[  -9  -17   17   20  -12  -14  -46   55  -37   -2    7  -34  -11   44
 -113    3   38  -44    1   10  -16   -9  -49   51    4   -2  -17   33
    7   -2   12  -22   65   25]  10
[ -4 -24  22  21 -15  -3 -68  58 -47   7  -1 -18 -10  15 -98   6  20 -25
  -3   9 -21 -32 -44  49  -1 -14 -23  44 -14   3  14  -6  84  20]  11
[-17 -20  23  20 -10   2 -71  48 -56  -9   5 -33 -11  13 -92   8  26 -24
   9  21  -6  -3 -47  55   1 -23 -31  35   5  -1  -2 -13  72  16]  6
[-15 -35   2 -17  -4   0 -11  54 -37  22 -17 -20  35 -68   9 -25   2  35
  40  -3 -48  38  18  14 -36  -1  -3  53  64  24  -5 -15   4  42]  6
[  0   6  17  -5  -8 -58  21  80  22  53 -20 -47   4  16   2  37  36  36
  38 -16 -20   0  -4 -28  -1  -5 -12  49  31 -15 -77 -25  15  14]  2
[  1 -20  -1 -20  -2  -6 -19  53 -33  25 -16 -30  32 -37  17 -21   9  35
  38  -3 -48  29   4  27 -37 -15 -15  63  65  20 -14 -13   4  26]  5
[ -4 -19  -2 -17   1  -3  -8  42 -31  16 -12 -15  20 -50   5 -43   3  10
  43   1 -63  22  20   4 -35   3  -7  46  58  25 -14 -18 -13  44]  10
[ 19  13  19 -13  -8 -40  13  72  19  45 -10 -48  -7  14  30  24  44  39
  38 -24 -36  10  17 -26  10  -7  -3  40  44  -6 -56 -40  12  27]  9
[-22 -39  -6 -10 -11 -16 -18  71 -49  19 -14  -2  38 -61   5 -33   6  26
  26   5 -52  29   0  30 -47  -7  -7  68  60  39  16 -12   3  43]  0
[ -9 -27  19  27 -16  -7 -74  66 -44  -7   5 -26 -28  29 -97  10  46 -28
   9  20 -12 -17 -50  61   4 -12 -27  42   9   4  26 -11  77  12]  0
[-13 -24   1  -4  -3 -20  -9  70 -46  31 -18 -15  35 -53  13 -30  14  31
  37  -1 -47  21  -3  34 -42 -10  -7  71  62  34 -15 -16  12  38]  2
[-22 -39  -5  -2  -6 -13 -16  67 -46  22 -14   1  39 -67  11 -31  10  27
  29   2 -51  21   4  24 -36  -6  -9  74  52  38   9  -9   4  43]  7
[-30 -23  -1 -13   1 -20 -19  68 -62  24 -15  -3  33 -61   0 -25  -6  26
  28  -2 -49  19  -1  34 -43  -6 -11  66  41  27  -4 -15  13  40]  3
[ -4 -20  14  29  -9 -16 -57  65 -36  -5   8 -27  -3  30 -99   2  23 -26
   0  11 -10 -17 -54  57   3 -10 -15  36   3  -2   0 -16  63  33]  5
[-13 -35   0 -16  -4 -16 -16  71 -50  18 -16  -6  36 -66  13 -36   5  29
  25  -7 -63  28   2  38 -42  -1  -2  69  61  35  -3 -15   6  44]  0
[ 10 -27  20   3 -16   8 -71  47 -19  12   4 -19 -17  21 -94  -1  30 -12
  -2   2 -11 -17 -40  48  -5  -3 -15  30   6 -12  13   3  73  23]  11
[  9  17  29  -1 -13 -46  24  73  27  34 -16 -38 -14  23  13  27  39  36
  33 -14 -35  15  10 -30   9  -4   5  47  46   0 -53 -36  19  17]  1
[  2 -21   3   0  -1 -14  -8  54 -34  16 -15  -9  22 -55   8 -48   5  28
  38   9 -50  22  13  20 -45  -5  -2  52  65  39 -14  -6  -9  42]  2
[-14 -25  -3  -1  -1 -13 -23  71 -42  22 -21  -8  40 -48 -17 -39  14   9
  30  -2 -50  20   0  27 -40  -4  -3  69  52  27   3 -25  -1  42]  10
[ 15  24  21  -7 -13 -55  16  59   2  46  -8 -30 -11  21  41  24  18  52
  30  -6 -41  -9   6 -27   3 -11   7  41  24   2 -51 -18  15  18]  3
[  7  23  29 -14 -20 -54  21  56   9  52  -4 -32  -1  19  30  23  12  38
  26 -16 -57  -9  -3 -36  -5  -8   9  49  23   2 -62 -23  14  21]  10
[ 15  17  25 -14  -9 -45  23  75   8  43  -6 -52   2  15  13  29  31  33
  38 -16 -32   9  10 -28  -4  -7 -13  39  40  -5 -60 -40  14  24]  8
[  -8  -20   19   15  -11  -11  -56   55  -39    1    7  -31   -2   22
 -114    3   32  -26    4   18  -15  -10  -48   58   -3   -6  -26   30
    3    0    1  -18   71   26]  8
[ 10  26  26  10 -10 -62  18  69   1  40 -18 -48 -12  38  34  29  42  45
  38   0 -37  -2  -6 -40  12  -8  18  53  67   4 -38 -12  14  20]  2
[  4  13  21 -16  -7 -48  22  73   5  49  -7 -47  -9  16  22  33  24  38
  42 -20 -39   2   6 -31   6   0 -14  45  36 -13 -62 -31  20  27]  3
[-30 -30   2 -10   3 -16 -30  67 -55  26 -22 -13  33 -72   3 -29   9  28
  36  10 -55  24  -3  21 -41 -17  -7  69  43  38   0 -16   5  47]  4
[ -8 -32  -5  -3  -4 -15  -4  69 -39   9 -15 -19  24 -40 -11 -36  20  15
  30   8 -60  40   4  23 -27   7   3  53  82  29   1 -12 -14  48]  0
[  2 -30  10 -38  -7  -9 -10  54 -38  27 -15 -35  31 -50  20 -22  14  36
  38  -4 -64  39  16  25 -48  -8 -12  58  80  28   4  -2  10  28]  0
[ 20  16  23  -1 -25 -56  39  61  21  50   0 -35   0  35  45  27  30  52
  28  -8 -46  -2  10 -31  -2  -3  19  48  44   8 -43 -13  12  21]  7
[ 11  27  27  -3 -15 -47  22  48   3  47  -6 -36   4  16  48  25  18  56
  35  -9 -41   0   8 -38 -13 -18  10  48  27   9 -54 -20  17  19]  6
[  2 -21  14  27 -13 -11 -52  64 -29   0  15 -25  -8  28 -94  -4  31 -23
  -4   9 -13 -17 -51  56   6  -7 -10  39   8   1   5 -22  66  37]  5
[  -9  -19   20   14  -15   -2  -64   49  -30    7    3  -30   -8   26
 -103   15   34  -19   -2   11  -12  -19  -47   55   -1  -14  -22   29
    3   -9   15   -2   73   20]  9
[   1  -16   15   10  -13  -12  -52   56  -44    2    8  -27  -15   33
 -101   -6   30  -12   -7   14  -17   -2  -47   57    6    4   -1   36
   16   -3   15   -8   65   26]  3
[  -8  -25   27   26  -13   -5  -55   61  -48   -5   13  -26  -13   14
 -103    6   30  -29    3   18  -15  -14  -44   60   -2  -13  -30   40
   -1    6    3   -5   70   11]  7
[ -9 -18  -8  -5  11  -3  -8  34 -50   8 -16 -18  11 -34  21 -33  22  20
  37  10 -45  50  -4  26 -12   2   4  55  81  30  -3 -12 -14  42]  1
[  12  -25   19   10  -21   -4  -51   58  -17    5   11  -34   -2   19
 -109   -3   27  -16   -5    3  -13  -16  -28   58  -15   -3  -15   25
    0   -8    5  -13   66   22]  9
[-10 -21  -5 -10  -2 -20 -11  51 -47  16 -12 -17  11 -37   2 -31  18  14
  40  11 -60  28   1  26 -34  -6  -9  55  60  35 -10 -13  -8  44]  0
[ 20  20  21  -7 -21 -48  25  63  21  50 -13 -34   0  26  16  16  27  39
  25 -17 -42  -4   5 -33 -10 -10   7  47  25   0 -49 -26   6  14]  10
[ -7 -19  13  28 -16 -12 -71  60 -49   3   4 -27 -16  27 -96   3  31 -26
  10  19  -6 -23 -52  55  -2 -14 -18  46   5   3   6  -5  74  13]  2
[  1  16  30  -3  -1 -49  24  76  17  47 -18 -57   7  10  14  32  40  34
  38  -4 -37   6   4 -35   0 -16  -3  41  31  -7 -67 -34  10  22]  4
[-14 -23   4 -11  -4 -24 -15  79 -49  25 -10 -13  36 -51   0 -28  -2  30
  27  -2 -58  21   9  23 -40   3   7  64  62  25   6 -15  14  45]  3
[-13 -33  -6  -4  -7 -23 -14  66 -42  26 -12  -6  41 -58   6 -32  10  26
  33   0 -53  18   8  24 -43  -9  -9  70  46  36  -3  -9   3  40]  7
[ -8 -16  23  25 -13 -16 -53  56 -52 -11  12 -38  -4  29 -88  -1  33 -18
  -1  21  -5   6 -49  54   1 -12  -6  32  23   2   7 -20  67  32]  6
[  0 -23  16  31 -10 -16 -57  68 -26  -9  12 -28  -8  31 -95  -3  36 -22
   5  16  -3  -8 -50  54   6  -8 -16  32  18   0   9 -24  61  37]  5
[  6 -20  21   4 -12   5 -54  55 -39   8  15 -31 -15  21 -92   1  27 -15
   1  11 -12  -9 -39  60  -8  -6 -18  28  15 -10  13  -2  72  19]  3
[  6 -14   9 -23  -1 -15 -15  50 -30  20 -20 -22  34 -54  10 -40   4  36
  29  -3 -66  34  17  31 -44  -5  14  60  67  23 -26  -8   1  22]  1
[-10 -23  -5  -6   3  -8 -16  53 -50  20 -14 -23  22 -40 -15 -25   9  17
  39  17 -52  24   3  27 -32   3  -8  56  64  29 -10 -14  -7  51]  8
[-11 -17  23  29  -5  -5 -72  62 -55  -4   7 -28 -11  14 -81   8  34 -16
   5  16 -12 -20 -61  55   4 -31 -37  45   2   5   8 -12  78  15]  5
[ 15  29  28   0 -12 -59  13  56   3  43 -13 -39  -3  20  50  30  28  52
  33 -14 -43 -10   7 -26  -5 -27  -5  46  27  10 -43 -22  15  13]  9
[  0 -35   0 -24 -10 -10  -7  60 -26  32 -13 -19  46 -60   5 -34   7  35
  37  -2 -59  33  20  26 -51  -4  -9  62  61  27 -18  -4  -3  30]  7
[ -3 -25  27  34  -6 -17 -62  65 -47   2   6 -28 -10  15 -95   0  33 -28
   7  21  -7 -20 -53  55  -2 -17 -27  37   8   1  15 -18  64  31]  11
[ 21  16  17   2  -5 -48   4  60   6  45 -24 -41  -8  33  39  23  43  47
  30 -10 -41  -2  -7 -30  18 -13   2  51  50  -7 -48 -15  10  25]  11
[   6  -31   15   21  -21   -5  -41   59  -19   11   21  -26   -1   19
 -103   -4   35  -28    1   14  -19  -10  -35   57  -10   -7  -19   31
    7   -1    0   -1   56   20]  7
[  8  11  20  -1  -9 -54  23  79  13  53 -22 -48  -7  28  24  31  49  42
  35 -16 -35   6  -7 -23  17  -2   9  57  62  -5 -59 -24  17  29]  2
[  1 -30   0  -8  -7 -11   3  55 -31  16  -4 -11  20 -50  19 -38  12  24
  32   1 -58  32  20  14 -27   4   1  54  71  38   2  -9 -10  50]  7
[ 22  21  20  -7 -11 -52   7  64  17  41 -17 -44  -1  22  29  20  38  45
  37 -20 -40  -4  12 -33   5 -16  -6  44  31  -3 -53 -33  16  23]  9
[  3 -17  -4 -14  -7 -14 -21  55 -42  10 -14 -21  14 -46  10 -43  15  30
  30   3 -63  31  20  13 -27  -5  10  47  77  32   3 -13  -9  48]  9
[-25 -34  -3  -7   6   1 -11  54 -38  12 -19 -17  16 -64  -1 -31   8  16
  41  18 -55  37  12   7 -23   1  -3  41  64  31  -5 -10 -18  55]  4
[   7  -25   20   -4  -18    9  -66   44  -36    8   12  -35  -13   24
 -101    3   30  -15   -1   17  -16   -7  -45   65   -3   -6  -23   28
   13   -3    5   -5   76   24]  8
[   9  -20   19   23  -17    7  -64   61   -8    2   10  -22   -6   32
 -100   -2   34  -13   -5    8   -9  -16  -43   53   -9   -9   -8   33
   23  -10   22    0   66   20]  5
[ -11  -24   20   32  -17   -7  -51   63  -48   -5    6  -23  -14   19
 -104    6   36  -23    0   19  -18  -18  -45   53    3  -11  -23   46
   -2    7   10   -4   70   10]  7
[  5  11  11  -1 -16 -60  14  65   7  41 -22 -45 -14  39  29  32  52  45
  30  -6 -48   0 -10 -27  15  -8   3  57  58  -1 -30 -15  12  20]  0
[-11 -21 -12  -1   3  -7  -3  40 -35  10 -16 -11  13 -37   8 -33  15  22
  42  16 -42  40   8  14 -26   3  -2  54  63  35  -3 -15 -15  40]  1
[ -8 -19  23  21 -12  -3 -79  61 -36  -7   6 -28 -16  26 -94  10  29 -18
   6  19  -8 -18 -54  47   5 -19 -21  36  15  -5  15  -6  76  20]  5
[  8  25  22   0  -6 -50  25  54   5  40 -19 -50 -10  54  27  30  47  35
  35 -13 -48   1 -13 -36  20  -2   3  55  55  -5 -39 -23  16  27]  10
[  9  16  21  -1 -15 -60  28  57  19  43 -15 -38   1  18  29  26  25  43
  27 -14 -39   3   2 -22   0  -9   5  52  30   0 -55 -28  12  11]  1
[ -9 -24  -4 -22   2  -8 -19  58 -53  22  -7 -13  14 -59  14 -38   0  29
  34   3 -62  29   9  19 -22   5   1  54  66  24 -13 -12  -3  52]  3
[  1 -28  20  19 -15   1 -35  59 -25  12  19 -26   0  11 -97   2  29 -25
   6   6 -16 -16 -34  56 -16  -4 -26  35   0  -4  -6  -4  62  18]  7
[-17 -14  19  29  -3 -18 -57  58 -46  -9   2 -26  -9  31 -98  10  34 -21
  -3  15 -11 -14 -64  55   8 -19 -24  37   5   1   3 -11  71  26]  5
[-13 -18   1  -6   3 -25 -25  68 -59  20 -17  -6  35 -54   4 -35  -3  32
  27   0 -54  17  -1  36 -38  -5  -1  67  48  26  -7 -13   8  40]  3
[  8  20  27   3  -8 -52  31  73  11  43  -8 -46  -6  21  20  27  36  35
  42  -5 -25   7   0 -31  -1  -8  -6  44  44   2 -69 -31  11  15]  2
[ -3 -28  19  18  -7  -3 -61  50 -36   7   9 -20  -2  20 -95   7  18 -25
  -5  11 -10 -13 -51  56  -2  -3 -19  25   0  -9   6   1  64  23]  11
[  2 -22  25  18  -6   5 -58  59 -35   2   5 -42  -8  13 -97  -5  38 -20
   3  18 -20  -4 -43  55  -6 -14 -11  27  16  -5   5  -2  59  24]  4
[ 21  19  19   4  -7 -57  19  65   4  42 -21 -54  -9  42  33  21  46  47
  37  -7 -37   6  -7 -28  13  -4  14  55  71   1 -46 -11  10  26]  2
[  7  20  15   1 -12 -48   9  62   8  38 -22 -42 -17  38  34  28  51  42
  30  -6 -46  14  -7 -29  30  -8  19  56  65  -2 -42 -22  15  20]  1
[ -2 -33   0 -24  -6 -11  -6  51 -35  33  -8 -23  39 -59  16 -29   8  31
  37   0 -62  31  17  24 -41  -4 -10  66  58  30 -15  -5  -4  28]  7
[ 17   8  23  -6 -21 -53  21  63  17  49  -4 -32  -6  18  26  24  30  47
  23  -6 -41  -3  -2 -17  -9 -10   3  48  28   8 -43 -18  10  14]  0
[  -3  -28   19   25  -20  -16  -40   67  -36   -4   16  -30   -6   29
 -105    1   30  -34    5   19  -17  -10  -36   54   -1   -3  -16   33
    8    6    1  -14   65   29]  7
